Below is a small trained network, with its code and all its weights. Each question gives an input and a class and asks what happens when units are switched off, that is, made to give their printed mean instead of their output.

import numpy as np


def w(rows, s, z=0):
    codes = np.array(rows[::2]) - 128.0
    scale = np.full(codes.shape[1], s)
    scale[-1] = z or s
    return codes * scale


def f(y):
    return np.maximum(y, 0)


def log_softmax(a):
    a = a - a.max(-1, keepdims=True)
    return a - np.log(np.exp(a).sum(-1, keepdims=True))


def net(x, mask):
    res = np.array(x, float).reshape(1, 4) / 4 @ E
    y = f(res @ A[0][:, :-1].T + A[0][:, -1])
    res = res + np.where(mask, y, B[0][:, -1]) @ B[0][:, :-1]
    return log_softmax(res[-1] @ U[:, :-1].T + U[:, -1])


A, B = {}, {}
E = w([
[159,196,168,200,121,154,78,122,216],'x0',
[140,69,198,68,200,171,173,130,221],'x1',
[67,197,72,194,149,158,241,192,154],'x2',
[230,187,118,123,154,4,157,70,120],'x3',
],0.012)
A[0] = w([
[127,85,195,68,82,168,95,105,164,210],'neuron 1',
[95,145,121,156,60,165,96,160,115,231],'neuron 2',
[95,189,67,144,142,108,103,172,106,147],'neuron 3',
[149,175,104,140,134,70,178,100,122,178],'neuron 4',
[76,143,139,138,214,125,212,133,178,50],'neuron 5',
[167,133,186,121,161,129,168,134,133,133],'neuron 6',
[166,115,123,97,150,84,60,73,130,134],'neuron 7',
[114,165,109,124,113,230,148,179,111,183],'neuron 8',
[145,173,82,127,80,82,137,96,113,116],'neuron 9',
[84,62,151,123,121,150,97,146,159,253],'neuron 10',
[142,123,120,93,11,110,82,126,128,175],'neuron 11',
[209,126,218,122,205,61,131,104,110,172],'neuron 12',
[84,78,124,90,127,175,39,116,150,156],'neuron 13',
[89,166,165,116,91,113,67,93,69,195],'neuron 14',
[94,177,80,165,86,112,137,151,107,141],'neuron 15',
[104,79,113,107,168,116,121,135,116,138],'neuron 16',
[93,117,135,164,78,79,65,111,94,198],'neuron 17',
[130,129,166,100,205,112,148,151,119,129],'neuron 18',
],0.012,0.0041)
B[0] = w([
[138,191,164,118,75,140,190,91,70,239],'neuron 1',
[122,66,140,158,70,177,115,193,35,218],'neuron 2',
[217,94,155,99,70,124,157,165,136,209],'neuron 3',
[185,161,156,170,128,24,122,109,191,229],'neuron 4',
[61,107,61,228,147,69,79,81,188,219],'neuron 5',
[96,177,68,75,182,154,124,164,100,179],'neuron 6',
[137,172,100,100,130,87,87,167,101,226],'neuron 7',
[107,92,88,137,141,192,151,181,87,227],'neuron 8',
[139,169,169,167,126,39,174,88,158,212],'neuron 9',
[99,188,139,143,19,162,179,72,141,226],'neuron 10',
[67,147,126,179,126,97,80,114,176,202],'neuron 11',
[152,234,133,71,133,126,79,138,90,252],'neuron 12',
[172,140,190,177,90,151,191,56,145,229],'neuron 13',
[17,140,40,209,166,83,117,61,125,204],'neuron 14',
[254,79,126,81,86,136,151,165,128,220],'neuron 15',
[134,132,133,121,102,119,161,117,170,172],'neuron 16',
[29,49,104,210,169,82,86,130,95,210],'neuron 17',
[108,208,113,108,144,97,59,73,156,177],'neuron 18',
],0.0085,0.015)
U = w([
[2,99,71,216,100,156,109,99,151,254],'0',
[245,146,182,151,36,100,211,77,177,71],'1',
[117,132,73,178,241,45,46,106,191,20],'2',
[189,172,126,2,186,144,37,135,100,61],'3',
[217,31,86,120,80,179,138,186,79,226],'4',
],0.0093,0.00093)

Each question gives the input, the list of numbers given to net, and the class t.
The units are the neurons (one row each of A and B). Each row of codes is followed by its name. A weight is (code - 128) times the scale printed after its matrix; where a second scale follows, it is the last column's (A, B and U).
mask holds one flag per neuron, in row order. A switched-off neuron (its flag False) gives its mean, the last column of its row in B, instead of its output. The means were averaged over made-up inputs and are rounded, as every weight is.
A unit's drop is (log p(t) with every unit on - log p(t) with that unit switched off) / (log p(t) with every unit on - log p(t) with every unit switched off).
The circuit of an input: a set's keep is (log p(t) with only the set's units on - log p(t) with every unit switched off) / (log p(t) with every unit on - log p(t) with every unit switched off). Starting from the 12 units with the biggest drops (on a tie, the unit counted first), units are removed one at a time, each time the one whose removal leaves the highest keep (on an exact tie, the one counted first), for as long as the keep stays at least 0.8.
circuit, biggest first: the units of the circuit, biggest drop first
unit that matters most: the unit with the biggest drop
k most important neurons: the k neurons with the biggest drops, biggest first
drop of u: that unit's drop, to one decimal
input [-5,7,3,8], class 2: unit that matters most	neuron 5
input [-4,0,-8,4], class 2: 4 most important neurons	[neuron 14; neuron 11; neuron 17; neuron 15]
input [2,-3,-2,0], class 0: 2 most important neurons	[neuron 4; neuron 12]
input [1,-8,1,-6], class 4: 3 most important neurons	[neuron 15; neuron 3; neuron 2]
input [-8,-7,7,2], class 1: 2 most important neurons	[neuron 9; neuron 4]
input [3,-5,1,-1], class 4: 3 most important neurons	[neuron 15; neuron 5; neuron 3]
input [-6,2,7,1], class 2: 2 most important neurons	[neuron 5; neuron 10]
input [8,0,-1,-3], class 0: 2 most important neurons	[neuron 15; neuron 3]
input [5,1,-5,5], class 3: 2 most important neurons	[neuron 12; neuron 5]
input [8,7,1,-1], class 0: 2 most important neurons	[neuron 5; neuron 15]
input [-4,-2,-3,1], class 2: 2 most important neurons	[neuron 10; neuron 2]
input [-8,2,-8,-5], class 1: 2 most important neurons	[neuron 13; neuron 1]
input [-1,2,-8,8], class 3: drop of neuron 12	0.8
input [6,-7,-1,1], class 2: circuit, biggest first	[neuron 10]
input [4,0,1,-6], class 4: drop of neuron 14	0.3
input [-5,2,-7,8], class 3: drop of neuron 12	0.8
input [-8,-4,-6,0], class 0: drop of neuron 4	0.3
